Rows, each with roughly how far along a hidden order it lies (0 to 12)
In the rows, 128 means zero.
[125 117 135 179 141 115 106 129 124 111 106 124 105 135 134 127 115 128
 110 133 114 117 119 144  76 111 135 134 117 136 133 118  95 201 154 121
 126 125 124 140 101 124 163 132 116 154 127 136 144 115 122 132 145 155
 130 155 139  70 152 129 133 148 124 108 116 130 143 101 127 140 124 124
 122 140 125 129 125 135 151 109 150 126 141 147]
6
[130 113 139 203 131 133 124 138 114  99 113 119 117 138 159 144 106 118
 100 124 106 120 122 129  64 119 127 125 120 154 129 125 119 126 130 117
 134 121 118 116 100 140 160 124  56 175 147 159 157 113 115 117 141 117
 119 153 157 220 140 116 135 134 105 108 120 137 148 151 129 117 101 111
 119 138 132 115 126 127 151 112 143 131 145 157]
8
[134  99 136 209 130 138 137 138 118  84 120 119 120 149 111 143 110 118
  98 120 100 114 129 137  63 118 127 128 129 152 131 129 131 117 129 116
 133 121 115 102 101 142 156 123  53 176 148 152 155 111 114 113 143 124
 122 153 158 180 139 108 135 122 106 108 121 149 144 150 128 112 100 108
 123 137 140 116 129 127 137 110 137 129 146 152]
9
[127 124 132 145 142 109 106 128 125 121 100 126 103 130 133 133 121 133
 121 136 118 116 108 147  74 109 135 145 114 139 130 118  84 158 157 127
 120 123 128 143 105 116 148 134 165 136 132 115 137 120 124 133 138 175
 132 153 125  63 147 134 129 160 131 114 121 117 140  90 131 143 133 126
 122 134 124 130 123 136 159 113 141 123 135 139]
5
[141  96 139 208 129 159 132 136 119  79 113 116 130 153 178 144 113 122
  96 122 101 115 121 130  67 127 125 110 132 151 126 136 140 105 121 114
 130 122 119 105 113 145 144 118  27 224 141 177 150 116 111 112 145 110
 125 152 143 202 129 100 134 117 107 111 121 149 145 174 127 115  99 109
 126 134 157 116 137 123 124 123 135 128 149 150]
10
[134 115 138 198 130 125 125 137 117 101 124 117 118 137 157 141 110 125
 101 122 100 115 123 131  62 121 127 132 120 155 131 124 127 120 131 117
 132 121 116 115 104 136 159 122  50 218 141 157 161 111 117 114 147 132
 122 154 155 178 143 109 135 128 105 110 121 140 147 159 127 120 106 115
 122 140 140 118 130 126 135 107 145 131 146 155]
8
[143  96 135 204 130 150 129 135 124  66 117 110 141 152 186 141 121 129
 106 123  99 112 122 127  59 126 127 113 142 149 127 130 132 103 118 115
 127 124 116  99 117 138 151 113   7 231 133 176 155 111 114 137 140 101
 129 153 164 209 134 101 139 120 114 115 125 152 140 168 123 120  98 115
 127 132 155 116 143 128 117 129 133 126 148 143]
10
[112 154 124 111 144  73  98 135 111 168  89 146  85 125  56 137 107 134
 117 144 148 113 105 142 117 108 128 153  90 129 144 122  83 181 157 130
 125 131 136 191  92 111 123 131 245  11 147 100 130 126 134 145 114 184
 126 127  93   1 142 159 116 170 126 130 119 105 139  83 137 123 143 135
 119 126 109 121 115 129 161  94 132 124 129 139]
2
[118 141 122  99 142  76 102 132 121 158 109 140  71 111  84 122 119 146
 132 141 141 111  91 143  96 104 135 161  95 125 140 121  80 174 144 131
 118 131 132 187 113 106 139 128 244  68 128  83 141 123 134 137 114 179
 128 137 106  20 144 151 119 162 140 130 118  99 139  87 133 128 139 139
 125 127 104 124 123 136 152 107 134 123 123 128]
2
[105 160 122  88 137  63 122 138 101 200 115 149  73 105   6 124 104 135
 127 137 157 116 104 137 113 113 126 165  80 124 153 124  85 207 149 131
 127 135 134 203  95 107 129 130 255   1 150  83 132 131 140 153  97 184
 118 131 106   1 131 169 113 164 123 137 116  92 132  93 138 124 153 143
 121 127  95 118 112 126 172  77 129 127 108 143]
0
[147  93 137 214 133 156 129 134 122  68 105 115 142 162 196 150 118 117
 104 124 104 117 122 129  74 131 124  97 149 151 122 140 144  95 124 115
 129 119 120  97 105 144 143 115   1 224 140 180 151 116 112 102 148  99
 134 146 166 239 127 100 141 114 116 112 125 156 140 156 126 117  91 103
 127 131 168 112 140 124 105 134 127 125 153 144]
11
[114 151 117  98 136  71 113 135 114 176 142 141  80  93  56 116 114 161
 136 135 158 122  96 136  98 106 134 205  89 119 150 122  93 171 141 136
 119 143 132 211 111  99 136 122 255  22 130  74 129 126 141 149  97 192
 118 132  94   1 137 159 113 158 139 143 119  90 132  95 130 129 163 150
 130 128  90 122 123 137 153 103 137 125 112 126]
0
[146 106 142 237 137 174 148 132 115  72  65 122 143 186 197 177 111  90
  92 129  96 115 141 131  89 134 117  72 145 158 119 141 126  92 116 110
 138 112 124  90  88 158 131 121  11 204 157 228 157 122 107 115 150  88
 141 145 173 247 114 103 140 109 112 104 123 178 147 160 133 116  77  81
 116 128 172 110 131 116 107 118 124 124 152 153]
12
[119 135 128 108 146  82 105 132 121 147  84 137  97 119  87 133 120 132
 112 143 128 115 103 144  98 107 132 151 102 130 138 118  73 176 159 129
 121 129 135 167 101 114 136 132 215  81 138 109 138 123 127 141 127 172
 131 139 117  38 145 144 120 167 135 121 119 109 140  83 135 134 130 126
 120 128 113 123 121 134 151 109 135 122 133 133]
4
[115 150 120  85 137  71 107 135 115 166 115 141  83 101  70 118 116 148
 126 144 163 116  96 141 122 104 133 180  92 120 147 123  90 189 157 135
 119 138 129 186 111 106 132 128 239  48 130  87 126 126 139 146 104 177
 122 134  97   5 141 159 117 158 131 141 119  98 133  87 133 126 150 145
 127 128 106 124 121 133 165 105 133 124 117 130]
1
[130 114 140 178 130 118 118 134 124  99 126 118 110 132 161 133 113 127
 109 125 103 117 117 136  65 117 131 157 117 146 132 119 115 124 142 118
 131 119 120 118 106 132 162 128  86 176 139 132 153 111 113 119 143 135
 121 157 142 154 148 112 132 138 111 110 120 137 146 135 127 123 115 119
 122 139 139 120 123 131 150 109 149 130 141 151]
7
[142 104 139 212 129 154 133 138 118  77 126 117 129 157 180 146 112 122
 104 123  97 116 125 129  66 130 126 110 140 149 127 137 136 109 124 113
 130 121 119 105 106 150 144 116  55 192 143 178 160 116 112 111 140  94
 130 158 163 214 126 104 138 119 108 108 121 136 144 165 127 114  94 106
 123 133 155 115 136 123 123 118 133 127 149 151]
10
[126 126 130 144 143 103 100 128 127 122  96 128 110 128 129 127 121 134
 114 139 135 104 109 147  87 106 136 148 114 135 137 118  84 149 166 124
 120 126 125 159 107 113 149 131 177 134 134 125 142 119 125 130 138 164
 132 150 117  79 149 131 129 162 133 113 118 118 142  83 131 143 135 128
 122 134 121 129 124 137 154 111 141 123 134 138]
5
[135 111 135 167 134 126 106 131 133  95 134 122 106 130 180 124 120 144
 111 129 109 117 112 140  75 108 139 151 116 145 133 115 108 147 154 122
 120 126 120 129 117 122 162 128  92 191 123 131 147 109 123 122 143 158
 119 157 132 139 147 115 131 151 119 111 120 128 142 113 124 139 132 134
 129 140 132 130 128 140 151 107 151 125 135 142]
7

Part 2:
[111 125 135 144 177 145 127 124 126 126  94  96  85 133 117 119 129 113
 113 114 140 127 131 207 140 137 133 128 147 147 174 144 101 161  97 158
 134 136 143 114 135 155 145 131 125 114 193 136 131 132 134 135 129 132
 137 122 156 110 131 124  86 142 121 123 145 125 196 138 108 137 121 127
 121 124 150 134 107 124 117 148 152 121 111 143 127 112 144 135 131]
7
[127 126 127 145 161 126 124 131 136 132 156  78  84 128 121 132 127  95
 176  91 136 128 111 232 107 135 137 113 118 116 117 147 151 167 134 146
 131  78 136 113 111 161 131 120 150 128 255 137 134 141 134 135 133 139
 136 125 121  93 143 153  93 140 118 126 143 132  86 123 122 126 115 122
 121 137 111 160 120 104 118 162 107 106 123 152 130 128 160 139 128]
9
[124 143 140 124 134 117 144 134 119 137 140 118 105 129  74 116 125 116
  73 126 110 130 176 148 129 142 129 135 137 162 106 123 125  98 113  94
 120 194 100 147 114 137 131 128 119 100 139 137 138 138 115 120 124 130
 131 128  92  92 149 111 141 137 163 126 105 125  89 125 113 129 144 119
 118 129 145 179 123 145 129 112 124 162 120 140  86 148 148 122 123]
11
[138 130 109 114 148 136 124 131 137 139  72 205 109 136 192 136 139 137
 110 169 126 127 100  54 161 114 127 133 115 103 168 128 144 166 139 108
 134  80 150 123 125 156 107 125 110 150   1 104 125 113 122 115 124 111
 120 140 153 149 107 134 144 114 125 132  94 129 132 126 141 132 146 163
 139 120 102  36 133 119 117 111 140 178 139 124 136 109  69 127 134]
0
[133 129 125 135 148 118 128 130 134 132 204 101  83 129 112 133 128 103
 174  99 125 129 118 207  94 130 133 113 119 115  97 143 171 166 139 133
 124  76 128 115 114 155 109 116 154 133 247 144 131 142 128 132 135 139
 135 134  96 100 155 125 117 141 126 135 140 131  62 118 137 126 120 124
 120 136 102 193 126 106 121 159  76  90 130 148 123 142 153 132 126]
9
[134 143 137 140 160 151 139 119 126 137 115 111 137 112   1 133  51  94
 140 199 133 131 144 255  56 148 107 140 121 154  56  75 110 178 178  88
 123 125 122 138  97 134 109 135 112 102 255 125 138 135 154 138 142 126
 136 122 110 148 158  92 246  93 143 123 119 131  77  90 146 141 151 109
 134 131 146 109  50 127 124 147 163 109 115 116  87 150 144 139 119]
12
[129 122 126 137 150 134 115 130 130 129 182  93  53 127  91 133 125 116
 178  95 120 128 111 175  95 132 132 111 124 119 105 138 163 160 138 136
 124  91 137 119 113 173 118 118 151 133 221 154 131 143 134 141 133 135
 137 129  91  98 159 172 106 127 123 134 137 131  88 112 132 124 113 125
 119 138 127 156 124  96 122 159  71  71 132 152 144 152 149 133 128]
9
[126 124 123 147 152 128 122 132 135 132 152  81  71 128 106 131 125 105
 173  93 134 128 109 211  96 133 134 118 123 122 115 144 157 165 141 156
 130  79 140 116 105 213 133 120 142 129 255 145 134 142 134 137 133 138
 136 123 120  93 151 165  92 137 122 127 142 132  91 120 121 123 115 124
 122 136 116 154 116 101 119 162 103  95 123 152 138 135 152 135 128]
9
[113 128 138 145 173 146 128 122 127 126 111 102  97 130 163 118 133 118
 118 121 143 130 134 216 149 134 137 131 151 156 178 142 111 171 104 174
 132 145 134 115 141 142 139 130 125 110 224 135 130 133 134 132 136 137
 137 125 159 111 123 116  91 149 125 121 148 126 198 132 110 139 123 124
 121 121 139 129 110 130 117 147 157 128 112 140 120 105 142 134 131]
6
[128 128 128 130 135 115 127 132 119 133 205 115  64 125  70 130 126 129
 116  96 108 129 145  78 103 132 119 110 133 107 108 125 162 126 128 110
 118 141 122 130 121 150 117 119 143 130 141 160 131 139 125 131 128 125
 134 135  70 111 164 159 123 118 128 137 133 127  87 112 123 125 118 129
 117 137 135 197 131 117 129 126  68  73 137 146 120 173 145 118 127]
10
[138 125  82 117 126 117 105 130 140 126 119 155  92 123 150 137 139 147
 114 106 141 129 108  91 162 122 131 130 116 111 194 141 113 100 142 116
 132  81 144 126 126 157 124 134 122 153   1 107 119 118 118 119 119 122
 119 130 135 153  86 141 130 126 124 134  89 132 179 120 136 117 131 131
 138 124  96  62 194 121 124 109 115 176 145 133 162 117  88 129 134]
1
[135 133 118 109  56 109 137 135 149 138  96 140 134 143 219 122 139 146
 141 157 139 128 106  33 156 106 139 142 113 114  90 126 160  97 142 105
 136  79 140 128 150 115 115 120 114 128 162 112 134 120 126 115 124 142
 123 134 183 118 138 181 132 130 106 100 142 129  33 160 139 129 156 134
 141 133 112 114 134 147 116 121 125 169 129  66 147 105 116 127 125]
0
[120 124 150 141 119 131 138 117 124 113 143 122 255 133 241 129 145 131
 154 147 139 130 126  85 129 116 134 115 135 138 145 142 117 122 121 162
 127 164 110 113 147  12 130 134 163 138 172 121 117 120 122 127 129 133
 116 126 126 158 100  34  94 164 124 155 158 125 187 127 137 136 100 124
 128 118  94 146 109 137 151 125 170 118 129 129 136 107 133 129 126]
4
[132 141 134 125 152 134 140 128 123 137 128 120 137 123   1 119 104 114
 100 155 122 131 169 210  81 154 123 139 136 161  76 112 115 108 136  76
 121 171 111 152 104 139 124 133 108  99 173 132 139 137 143 127 134 129
 136 121  99 123 150 114 185 128 153 123 108 130  98 119 134 133 151 109
 126 132 156 136 112 154 124 122 140 134 118 127  97 155 139 127 122]
12
[124 125 141 129 103 120 126 116 127 114 155 117 255 128 201 127 139 142
 169 105 140 133 135  88 140 121 139 120 130 148 142 145 125 102 134 175
 124 165 113 115 155  32 129 132 161 145 140 125 116 125 121 124 126 139
 113 125 119 161 103  66 106 165 125 154 151 129 174 118 141 132 102 118
 129 118  80 129 127 143 150 129 123 113 132 125 150 114 130 129 128]
3
[111 127 151 142 159 152 154 118 122 118 104 110 130 133 156 117 133 118
 113 156 140 130 131 142 146 131 134 125 150 148 183 142 110 169  97 180
 131 168 126 112 148 133 135 132 128 120 169 136 125 126 134 129 138 134
 131 131 151 138 121  88  93 148 125 125 154 124 207 130 112 145 114 124
 124 118 157 134 103 133 124 138 180 123 112 138 106 109 140 129 129]
6
[112 123 157 138 152 145 146 115 115 120 125 114 137 129 184 116 132 133
 121 155 135 132 123 100 135 126 132 118 157 163 174 141 113 166 108 175
 127 180 121 112 153 108 127 131 138 133 162 142 122 124 134 132 139 134
 127 133 134 153 119  93 103 148 118 139 164 124 212 125 120 149 104 126
 124 119 128 117 118 150 128 131 154 102 121 132 122 123 124 125 129]
5
[111 123 157 139 148 150 144 116 117 118 116 119 134 129 174 118 131 135
 116 149 134 132 112  90 142 130 130 117 158 148 178 140 115 159 108 175
 126 182 123 115 152 104 130 133 132 130 134 143 121 124 135 134 138 130
 128 132 132 152 117  94 108 146 126 138 153 123 221 126 116 151 112 127
 125 120 133 110 118 142 128 132 167  97 119 141 118 123 123 125 128]
5
[111 124 140 136 157 143 139 119 123 124 101 128  74 127 124 116 134 134
 105 125 134 132 131 133 143 139 130 126 159 153 185 138 112 151 100 165
 128 179 133 118 152 140 138 131 121 117 147 144 127 131 138 137 137 132
 134 128 141 136 142 132 104 140 124 130 150 126 214 123 111 149 122 125
 121 120 145 107 121 138 121 142 136 103 118 137 120 125 121 127 131]
6
[113 126 141 140 173 146 138 121 123 126 113 129 110 130 136 119 134 125
 103 121 139 131 132 174 141 141 132 129 153 153 181 145 113 167 102 166
 131 167 135 119 147 149 140 131 121 115 176 142 129 136 136 134 137 137
 136 126 144 117 126 121 105 150 121 127 153 125 201 130 111 143 121 123
 121 121 145 136 106 133 118 147 152 117 116 141 124 119 132 131 131]
6
[126 125 134 141 142 126 131 131 132 130 198 104  91 130 109 136 125 100
 165 113 118 126 118 190  98 126 129 110 118 104  99 137 165 166 130 133
 125  81 128 114 109 143 114 118 153 137 213 141 129 141 126 133 133 133
 134 134  95 101 157 125 106 125 123 132 134 129  77 120 135 121 113 127
 121 137 115 198 133 106 127 150  96  89 131 150 118 147 155 129 126]
9
